Each row is followed by its class.
[ -45 -179   17  -20 -213  -42  -74 -106   -6   40  112 -149  -20   -4
 -100  -34  167   -4   65  -21 -155  222  131 -108   50    0   80   30
  178 -163 -130 -142  -83   16 -134 -118   91   29] : (126)
[ -68 -115  131  -60 -107   28 -101 -116  143   52  231 -102   42  -15
   28   41   64   98   -3   33   53  192  157 -107 -121 -158  -44   -2
  108  -92   88 -133  -13   47 -189 -100   44 -125] : (183)
[-109  334  111 -129 -174  123  -44 -220   20  241  214 -167  -51   64
 -177   49 -164   -2  142 -155  134 -230  -11 -104   19  272  -20  165
  -55 -296  249 -220 -151   68   27   52  215  -87] : (135)
[  27  -53   82  -70  -76 -125  138  -90  263   10  150  286 -504   88
   -1  133  -90   82   30  295  -19  391   56  -39  -64 -235   64   36
 -122 -244    1   11   93   93   56 -191 -129   38] : (144)
[ 118   95 -214 -180  150   -6  291  -50   14  -64 -112   78  -87  -63
   85  -10 -131  158   88 -106  -28   73   88  127   49    5   62  -42
  -31  -36   23   41  106   47   92  -54  -56 -110] : (144)
[ -28   80  -36 -278  121  121  -34  179 -119   43   -6  -16  -83  187
   77 -117  -47  386  334 -326  -46  375  181  -38 -227 -377   37  -67
  315  101   10  100   61  406   67   -1   90 -155] : (173)
[  68   19   26 -147   78  -57  254  170   55 -110   87    4  292   86
   70  -61 -189   49  103   -9  233  156   71  123 -121 -152  -53  -18
  -86  153  -63  295  170  163 -104  -33  -26 -435] : (154)
[ 159  292  -71 -330 -180   39  208  153 -298  -60  -62  145  131  -47
   80   37 -345   73  -63 -271   94 -309  171    2   31  229   36   93
 -136   53  -23   13  170  -77   77  106 -163  -99] : (135)
[  70  304  -96  -58 -218  146 -247  -37 -159   87  208  -15   75 -103
  -59    3  -37  -78  187   68 -130  -70   27 -102   80  152 -153   77
   10   21  218 -145  -71   62 -211  259  234   15] : (154)
[-212 -106  351  189  212   76  -83  170   48  -64  257 -201   17   73
  327 -130   36  179  -37    2  389   50 -120  -35 -196 -413 -279  -75
   24  221  -39   48  246   56    7 -203 -261 -265] : (126)
[ 167  137   18  -96   12  -64 -135 -138 -111  195   57 -137  242 -184
   38  -64 -112  -40  296  -86 -328 -234   37 -254  203 -119    4  -62
 -183  139  148  -37 -142  199  -44   35  128 -216] : (126)
[ 110  126 -361  -53  215   66  224  -41  -39 -147 -253  -75  217   44
  156  -34 -104  127   59 -237 -140  129   67  248  -61  227  194 -230
  -85  111   76  310  -20  -55  184   37   69  -57] : (183)
[ 211  203  153  201  446   56  428  195   15  181 -153   44  222 -112
  248  -44 -285  262   33 -308   69  -40  128   48   92  380   80  104
 -255   92  -37  237   25   49  346   24   -8 -136] : (143)
[ 135   93 -364 -212  121   -8   -9  295   93 -204 -267 -230  -28  -32
  -11    9  298 -380  -97  134  281 -186  267  322   12 -220  277 -121
 -304  -74   18   -5  168 -233  323 -133   88   -4] : (183)
[-244  235   44  382  341 -122  122  280  -16 -131 -167  112  111  166
  195  129  -92   40   90   23   58  382 -203  153  -57  105 -112 -157
 -102  361    2  210   54   92   84  -47  -89  -73] : (138)
[  59  305  278   69  -90 -160  171  -77   81  188  129  168 -184   86
   -3 -110 -220   43  -23  -62  -75   87   30  -91   31  -60   12  152
 -108   55  -40   -9 -149  251  -47   81  -99  -43] : (47)
[ 151 -313  111  177  414 -223  410  -67    3   84 -171   -2  175 -187
  231  174 -217  105    1 -447  188  155  138 -165   96   87  -98  -82
 -272  104 -176  125  319  134  162 -219   13   24] : (66)
[  13  -74  -39   27   59    1  -91 -101  -82  210   93 -279   11 -161
   12    6  -26 -185   73 -185   56 -125  -35 -107   -9  -14 -163  -65
 -147   54  204  -17   51   11 -179 -133   16   97] : (126)
[ -11    1  -46 -229  -99  -20 -262 -117 -216   93  216 -213  -10   71
   98 -133  -12  -44  170 -168 -134 -232 -119  -83  156 -134   44   47
  216   76  305 -158 -314   78 -136  121   26 -108] : (66)
[ 659 -290  525  167 -291  -17  899  257   31    8  470   71 -290  144
  -88 -254 -414  118 -133   39  316  532  -63  124 -637  121 -104 -346
 -208    6 -174  535  -87  115  -79 -188 -312 -258] : (135)
[  56   15   36   15 -125  141 -171  174  -42 -217   25 -163  -86   13
  -32 -211  153 -125   45  125  -89  -65 -135 -116 -301 -294 -102  -35
  120  117  -81  -31 -160  199  -50  -98   39  -58] : (138)
[ -96 -176   31   44  207  -61  107   35   96  -37 -113   10    9 -137
  136   -9  -33   46   51 -250  210   78    1  -43   73  -75  -97   75
  -80   93   -5   76  206   37   61  -19 -109  -92] : (173)
[  63  193  192 -134 -128  -68   26  153   32   75  195 -175   16  142
   48   15   11   30  -93   59  141  -20   52   71 -271 -212  -66  -76
 -191  124   15   77   37   32   71  -39 -145 -356] : (183)
[ -25  -79   91 -158    4  112    6 -105  -24 -155  137 -245 -114   65
   96 -130  123   28  -48 -394 -117    9    3 -128  -61 -204  -21  121
  197  109  116  -74 -242  165   31 -102  -85 -121] : (135)
[  78  -39 -239  121  338    6  140  135   15 -168 -300  -85  104 -103
  118 -106  -22  -86   93  -91  -26  151  114  131   93  143  188 -100
 -238  128   17   91  -62   40  117  -53  125   82] : (66)
[  13   60  -67    5  189   87  173   54   -1 -126 -157   19  -20  -66
   36   26    4  -24   85   52    2   48  -37   89   94  -11  -25   29
  -68   69   -8   41   49   30   60  -92   61  -55] : (135)
[ -24  -59  -65  -45  -32   45  -74   16  219    9  102 -139  -46  -26
   72   95    4  -84  -32  217  282  -21  130   91 -163 -159   20   63
  -97  -82   84  -21  156   71   63   56  -13  -13] : (144)
[ -16  103  -74  -85  166   93 -192 -119 -101  132   67 -128 -136   25
  104 -218 -112  -22  318 -280 -163  -29   48 -171  -31 -469   80   86
   75  108  239  151  -45  523 -387   65   27  320] : (173)
[ 245  444   68 -172 -176  131    3  -54 -164  119  192 -293  -62 -168
 -181  -20   92  -44  142 -364 -139   28  181   -7 -254 -251  158  -30
   39   76  373  -67 -154  210   26  -12   35 -190] : (47)
[ 144  -79 -169  174   87   -3  189  110  -88 -170 -298 -137   15 -100
   79   41  132  -90  139 -187   -8  196    7  210   -2   26  223 -148
  -29   70  -23  100   24  -81  275  -57   56   99] : (138)
[-224 -178 -107   47  -66  -14 -160  193   93 -366 -313 -220   97  -91
  174 -119   57  -68  -77  103   50  -74  -34  -80 -193 -178  -41  233
  -21  318 -171 -245  128  110  -97  -85 -142 -258] : (66)
[-286  -74 -322  179 -437 -111 -321  206 -160 -385  -93 -259   11  248
  199 -172 -138  297  221  403 -207  287 -344   83 -349   93  192   -9
  411 -202 -275 -459  187  -74  150 -396 -169 -417] : (154)
[  44   45  -42 -101   62  -83   68   -2   10  -26    3 -156  275 -118
  228 -113  -39  -31   76 -202  201 -137   67   16  -19 -277  -13   32
   74  178  -88   66  123  181    4   92  -97 -270] : (143)
[  45  157   84  149  -57   33   76   95  235  109   80  122 -199  184
  -84  -66 -133  246  157   68  -56  468   30   59 -295 -105   -4  -18
  -49 -103  -75  232  125  273  173  -61  -56 -141] : (138)
[ -71 -238   16  127   16  155  -90  -20  195    1   92 -327 -134  -34
   26   89  259  169  -70  319 -256  213  131   57 -180 -131   62  198
  184  -97 -207   66  173  105  163 -280 -107 -226] : (66)
[ 231  -56 -168  215   37   82 -124  124 -112 -140   36 -183  124  -25
  212 -119  107  -45  169 -125  -14   46   32   53   32 -117  119   -1
 -126  158   98  166  192  156    5  349    3  279] : (144)
[-228 -410 -105  467  216 -246  449  233  -18 -481 -336  315 -475  -42
    1  252 -179  246  -86  113  237  723  -99  219  -10  434  521 -306
  325 -122  167   63  394 -399  341 -355 -428 -129] : (173)
[ 300   38 -148 -190  139  151  424   15 -109   23 -257  -76  -80 -258
  -34   52   20  153  204 -240 -151 -287   49  -46   46  121    4   52
 -137  -41   -7   91  242  -71  104 -110   25 -143] : (144)
[ -49  133   16  135  -16  -78  -51   76   21    3  -23  278 -243  -52
   -7   31 -230   35   60  200   -5  216  -41  -77  -11   50 -103   65
 -201  -40 -147   30  237  125   69  -67  -77   93] : (66)
[ 112 -221   74  160  125 -145 -143  -13  -80   78  447 -188  -23  -33
  163 -190   59 -171  109   75 -143  407  -82 -176    2   10 -155  -99
 -172  -35   -2  152 -310  321 -169  -49   69  275] : (47)
[ -66 -316   56 -172  -14 -140  103  -70  127   33   -8 -246  -93  -56
  -15   29  170   13 -115   33    0   56   91  -72   -8  -64   45  155
   15  -88  -63 -173  -54   -8   -4 -239  -39 -285] : (47)
[ -96   52 -454   88  -52 -261 -537  -58  202 -285 -640   61  142  -48
 -198 -222   68 -559 -377  442 -204   66  247  113  307  174  539  254
 -456  -52 -301 -261 -278    0  331  217  447  312] : (138)
[ -92 -222  -15  -32 -137   57  -31 -147  209   41   56 -193   17  -52
   -5   56  111   72  -48  166    2   17  140  -19  -35   95   17   42
  -43 -184  -30 -208  -40  -98  -77 -102   63 -120] : (66)
[ 127  -69 -434  101  338  -22  278  153  -71 -178 -550  -62  262 -256
  109   20    9  -16   31 -458    0  177   81  227 -126   95    9 -167
  -24   78 -294  124  241  -10  309 -241   26  264] : (154)
[ 112 -195 -221  -18   39   70  346   63  181 -325 -403  106 -209 -397
  -53   -5  104  -17  -80  -22  114  196   29  116  -56   52 -229   89
 -119    4 -313  -78  198   69  201  -91  -98   72] : (135)
[ -90   57  -42  154  231    7  259   32   13 -134 -235   37   22   21
  235  -28 -149   80  -14   68  337  -74 -112  197  -66  141    2 -213
  -10  159 -189  212   34   66  186  206  -13   86] : (143)
[ -53  161    1 -289 -115  -18   81  -45  101  118   40  209   35  159
   15  -21 -174   13  266  -78   49   80  101  -37   64  -59   -9   -6
  -45  -43  -27   26 -121   10  -48   40  207 -180] : (66)
[  -4  -95 -203  152  378   72   78   31   87 -137 -197 -105   65 -275
  166   77 -119   80  -61    4  248  -37  -20  182  -43   34 -176 -171
 -257  111  170   22  295   30   55 -118 -152   54] : (183)
[ 110  150  238  149  -70  -14  202   63   35  146  135   24 -138   -4
  -28   30  -66  124  -92   94   15   53   47    3 -142   17   -2   40
  -32  -46  -90   46  103   53   66  -72 -147  -86] : (47)
[ 118  179  338   32 -138 -201  111  229 -140  427  506   36 -160  324
  337  -60 -183  259   53  215   11  307 -169  224 -372 -684  -51  -60
  468  210 -161  432  243  143   39 -161 -586 -404] : (126)
[  85  -21   56  -87  235  -48   46  -26   -7  165  -36  -88  148  -51
   68  -85 -108   68   31 -164  -33 -130   40  -56   -9 -318  -96 -112
  -67   53   14 -152  -59  165  -84 -301   19  -48] : (47)
[ 231  126 -173  -82 -174   53 -146  -66   24  -53 -107 -172  272 -370
  -11 -177  145 -249  187 -153 -297  -81    7  -37   -5 -252 -112  -24
 -173  227  -16 -102 -160  102   80   97   66 -163] : (135)
[ -28  248  -12  -49  171 -123 -141 -211 -106  355  116  -34  164   18
   64  -16  -52   78  324 -272 -170   45   27 -178  222  -33   92  -14
   79   23  237   -6  -61  116  -35  195  246  -93] : (144)
[  23   70  -60 -103  -23   45 -181 -162  -32  179  104 -124   67 -139
   70  -43  -22  -54  111 -113  -43 -157    3 -156   12  -82  -74   26
    9   24  261 -106 -122   88 -173  127  119    5] : (173)
[ 182  314 -103 -212 -256   11   96   71   81  146  151   19 -170   29
 -243    8 -120   30  108  102 -104  118  157  112 -272  -66   20  -75
 -110 -221   -1   81   47  154   36 -125  -63 -122] : (154)
[ 102   18  -76   61  415  -28  266   28  -55  -26 -130  -16  201 -108
  267 -130  -42  183   79 -244  134  158  -49  159   41  -18  -38 -293
 -103  220   68  233   -7   -1  130   35  -35  -74] : (126)
[   3 -252  104   12  143 -127  131   74  200  134  135  -47  -24   85
   -2  219   58 -119 -182  111  334  152   99   21 -137 -109  -27   46
 -154 -103  -16  251  249   10   51 -145  -30   18] : (47)
[ -70  -58 -178 -307  -39  -14 -339 -169 -157  303  275 -151  -89  190
  -29  -51  -19  -87  -76 -193  -73 -102   55 -155  185  -16  -87  159
   91 -129  349 -205  -28  -34 -335  -25   81  107] : (135)
[ 370  281  182  238  -50  241   -8   43 -259  244  493 -510 -147  244
  423  -75 -229  397  372  -81 -164 -275 -380  231 -230 -378 -154  -24
  -91   67  186  217  121  484  202  -23 -392  -12] : (143)
[ 130  163   82  -14 -139  -80   47   97  -62   40   96  134   49   15
  -52  -27  -96   63   83 -116  -20  232   69   -3  -61 -116  -42  -46
  -23   53  -76   14   73  135   51   25  -22  -89] : (47)
[  34  244   81 -222  -99   65  -37 -203  -49  363  133   63  -28  220
  -22   32 -218   66  218  145  -73 -522  -75 -132   90  -30  232   19
   67 -175  265  129 -111  -49  -43  171  178  -95] : (47)
[ 131  -33 -469  194   10 -128   83   53   13 -420 -297  -86   94 -577
  125  105 -147 -184   70  -54  -47  408   94  249 -129  280  199 -145
 -374   33   24  105  170   30  432  -75 -240   76] : (154)
[ 229  132   82   57  -58  142  -79  103   92   70 -150  -70 -252 -131
  -55  -87  267   99   66   65 -410  -87    8  -15 -111 -390   75   28
 -184   53  -55  -34  -55   86  189 -104 -153   55] : (143)
[  21  -19  -75   69   61   71 -352   91  -83   54   39 -118   72 -159
   42   -9  179 -271  -20  167 -119 -157  -17 -185   -9 -145 -102   76
   86  115   63   14   45  -14  -61  -21  114   27] : (138)
[ 144 -113   44  -54   86  -64   45  -23  239  127   65  -55   99 -167
  -83   24   34    1 -119  240   59  140  255  -49  -66  -32  -13  -57
 -207  -87   16 -170  -62   69  -17  -60  161 -170] : (144)
[ 101   76 -221   67  340  164  294   82  -38 -142 -359 -102  -16 -124
  160   48   -4   88  123 -304   38   23   42  176    4   98   31   55
 -200  128  -38  212  244   57  254  -63   35   87] : (66)
[-210  190 -150 -178  -57  -56 -242 -104  -20   76   39  -85   47  -65
   50   56   15  -85  184  163  -90   62   24  -80  -74  -69  108   11
   57  -35  157 -149 -109   22 -142   13  129  -81] : (144)
[ 160 -200  260  142   32   15  300  114   42  -48 -216 -115 -334 -189
 -197   57  136   79 -115  101 -342 -152   36 -271   -7  119  179  263
 -115 -160 -219  -81   84   -1  196 -423 -165 -124] : (135)
[-239  -36  163  294 -143  135  195  182  177 -362 -246  281 -211  118
   14  -42  350 -113   99  147  237  167  -24   80   30 -129  194 -237
   50   19 -125 -101   18 -535 -114  -35   57  210] : (47)
[ -23  120 -168 -161   91   16  262   31 -102 -106  -98  -22  -19 -261
   96   89 -128   77   71 -129   39 -230   24  -53    4  178   12    6
   46    0  168    9  172  -67  -50 -107 -214 -262] : (173)
[ 195  140 -110 -166   94   45  229  -77  -91  -22   63  -92  301 -115
   19   45    5   75  -17 -256 -139   58  167  136   -1  186  145 -145
  -50   13   87  186 -102 -120  147   11   38 -202] : (144)
[  36 -188  179   22  -88   41   58  -27    2   65  194 -313 -126  -86
  -11   42  127   37  -79   41    0   60  120  -47 -117  -91  -13   31
   46  -84  -45  -91   12   53  -54 -265 -109  -73] : (126)
[   5  186 -103 -249 -165  -90 -344 -362  -99  170  -26   -3   28 -120
  -27 -170  -47 -229  174  -21 -114 -382   64 -235  365 -124  135   26
  -97  -39  206 -379 -324   66 -173  306  362  129] : (47)
[ -75  252  229 -222 -485   22   40   52  536 -132  108 -217   69 -197
  -68 -295  203 -404 -267 -262  473 -542  151   46 -132 -235 -266  157
 -415  -12   49 -556 -409 -223  -35    3 -257 -390] : (138)
[   8  334  195  184  -15   16   61   71   27  241   46  126 -125  182
  -85  -96   34   50   71   -9 -181  246  -20   50 -133 -164  118   38
  263  -65 -247  106   18  -84  178 -249   71 -122] : (66)
[  32  178  193  259  -86 -121   56   65   80   47   39   86  -97  -80
 -247   34  -81  147  -95  185   43  313  -61   63 -306   27  235  -77
   35 -259   38    1   80   -6  200 -241 -163 -177] : (138)
[ 104 -103   71   61 -100   32  216  160   97   38   46    2 -256  122
   -1  119   18  166  -77  298 -134  234  -53  125 -212 -120  -61   88
  -34   14  -61  114  186   45  -44 -200 -295 -118] : (135)
[ 107  150   39   81   97  -66 -255  175 -171  245  287 -212  108 -108
   33 -244 -146 -108   86   -5   26 -102 -217  -64 -246 -212  -76  -84
  136  150  338   75 -118  212 -154    1 -150 -174] : (173)
